-1; -45; -33; -16; 25; -4; 46; -6; 28; 4
-12; 43; 38; 15; 4; -2; -3; -38; -5; -39
32; -25; 0; -44; 46; 2; 18; 3; -26; -8
-44; 2; 31; -6; -27; 46; -1; -24; 3; 21
-20; 37; 44; 8; 2; 11; 0; -43; -7; -32
2; 22; -22; 45; -6; -44; 1; -2; 29; -28
-27; -7; 4; 1; -45; 33; -25; 17; 0; 46
1; -2; -6; 3; -38; 13; -40; 40; -14; 42
:
-20; 37; 44; 8; 2; 11; 0; -43; -7; -32
-12; 43; 38; 15; 4; -2; -3; -38; -5; -39
-44; 2; 31; -6; -27; 46; -1; -24; 3; 21
-27; -7; 4; 1; -45; 33; -25; 17; 0; 46
32; -25; 0; -44; 46; 2; 18; 3; -26; -8
1; -2; -6; 3; -38; 13; -40; 40; -14; 42
2; 22; -22; 45; -6; -44; 1; -2; 29; -28
-1; -45; -33; -16; 25; -4; 46; -6; 28; 4

12; 20; 23; -36; 13; 0; 32; 30; 22; -12; 23; 31; 17; -31; -4
-37; -7; -37; 20; -33; 1; 1; 1; -33; 14; -38; 1; -25; 21; -11
-37; 6; -30; -5; -40; -18; 11; 11; -26; -4; -28; -12; 9; -1; -17
-12; 24; -13; 8; -18; 44; 6; 2; -11; 42; -13; -16; -12; -15; 15
:
12; 20; 23; -36; 13; 0; 32; 30; 22; -12; 23; 31; 17; -31; -4
-12; 24; -13; 8; -18; 44; 6; 2; -11; 42; -13; -16; -12; -15; 15
-37; 6; -30; -5; -40; -18; 11; 11; -26; -4; -28; -12; 9; -1; -17
-37; -7; -37; 20; -33; 1; 1; 1; -33; 14; -38; 1; -25; 21; -11

44; -44; -21; -29; -22; -2; -2; -15; -39
42; -42; -17; 10; 2; 43; 35; 23; 11
31; 37; -27; 42; -26; -15; -7; -24; -38
-41; -42; 12; -35; 27; 9; 17; -41; -14
-14; 1; -25; 16; 8; 43; 0; -2; 6
25; 11; 6; -30; -20; -9; -30; -12; 30
26; -31; 37; -12; -41; 41; -28; -8; -42
:
26; -31; 37; -12; -41; 41; -28; -8; -42
-41; -42; 12; -35; 27; 9; 17; -41; -14
25; 11; 6; -30; -20; -9; -30; -12; 30
42; -42; -17; 10; 2; 43; 35; 23; 11
44; -44; -21; -29; -22; -2; -2; -15; -39
-14; 1; -25; 16; 8; 43; 0; -2; 6
31; 37; -27; 42; -26; -15; -7; -24; -38

-24; -44; -14
46; -26; -5
-12; 12; 37
-13; 19; 35
:
-12; 12; 37
-13; 19; 35
46; -26; -5
-24; -44; -14

14; -31; -7; 15; -22; 14; -13; -2; -23; 12; -11; 14; 34; 35
19; 24; -23; -3; -2; -7; -2; 16; -1; -9; -20; 4; -9; -13
7; -17; 12; -21; -31; 7; 7; 13; -14; -5; 18; 19; 25; 6
-14; 6; 9; -26; -6; -6; 43; -22; 9; 3; 12; 13; 7; -44
-8; 21; 17; 4; 22; -1; -8; 11; -14; -7; 14; -15; -8; 10
-29; -28; 1; 6; 4; -21; -6; 25; -3; -8; -19; 27; -23; 17
:
-8; 21; 17; 4; 22; -1; -8; 11; -14; -7; 14; -15; -8; 10
7; -17; 12; -21; -31; 7; 7; 13; -14; -5; 18; 19; 25; 6
-14; 6; 9; -26; -6; -6; 43; -22; 9; 3; 12; 13; 7; -44
-29; -28; 1; 6; 4; -21; -6; 25; -3; -8; -19; 27; -23; 17
14; -31; -7; 15; -22; 14; -13; -2; -23; 12; -11; 14; 34; 35
19; 24; -23; -3; -2; -7; -2; 16; -1; -9; -20; 4; -9; -13

-2; -11; -1; -1; 4; -11; -45; -11; 38; -1; 37; -3; -1; 39; 47; -12
-19; 28; -14; -30; 22; 28; -1; 27; 2; -14; 1; -37; -13; 2; 3; 29
-20; 29; -13; -31; 21; 29; 0; 28; 1; -13; 1; -36; -13; 1; 2; 30
24; -27; 14; 36; -23; -26; 0; -26; -2; 13; -2; 45; 12; -2; -3; -27
:
24; -27; 14; 36; -23; -26; 0; -26; -2; 13; -2; 45; 12; -2; -3; -27
-2; -11; -1; -1; 4; -11; -45; -11; 38; -1; 37; -3; -1; 39; 47; -12
-20; 29; -13; -31; 21; 29; 0; 28; 1; -13; 1; -36; -13; 1; 2; 30
-19; 28; -14; -30; 22; 28; -1; 27; 2; -14; 1; -37; -13; 2; 3; 29
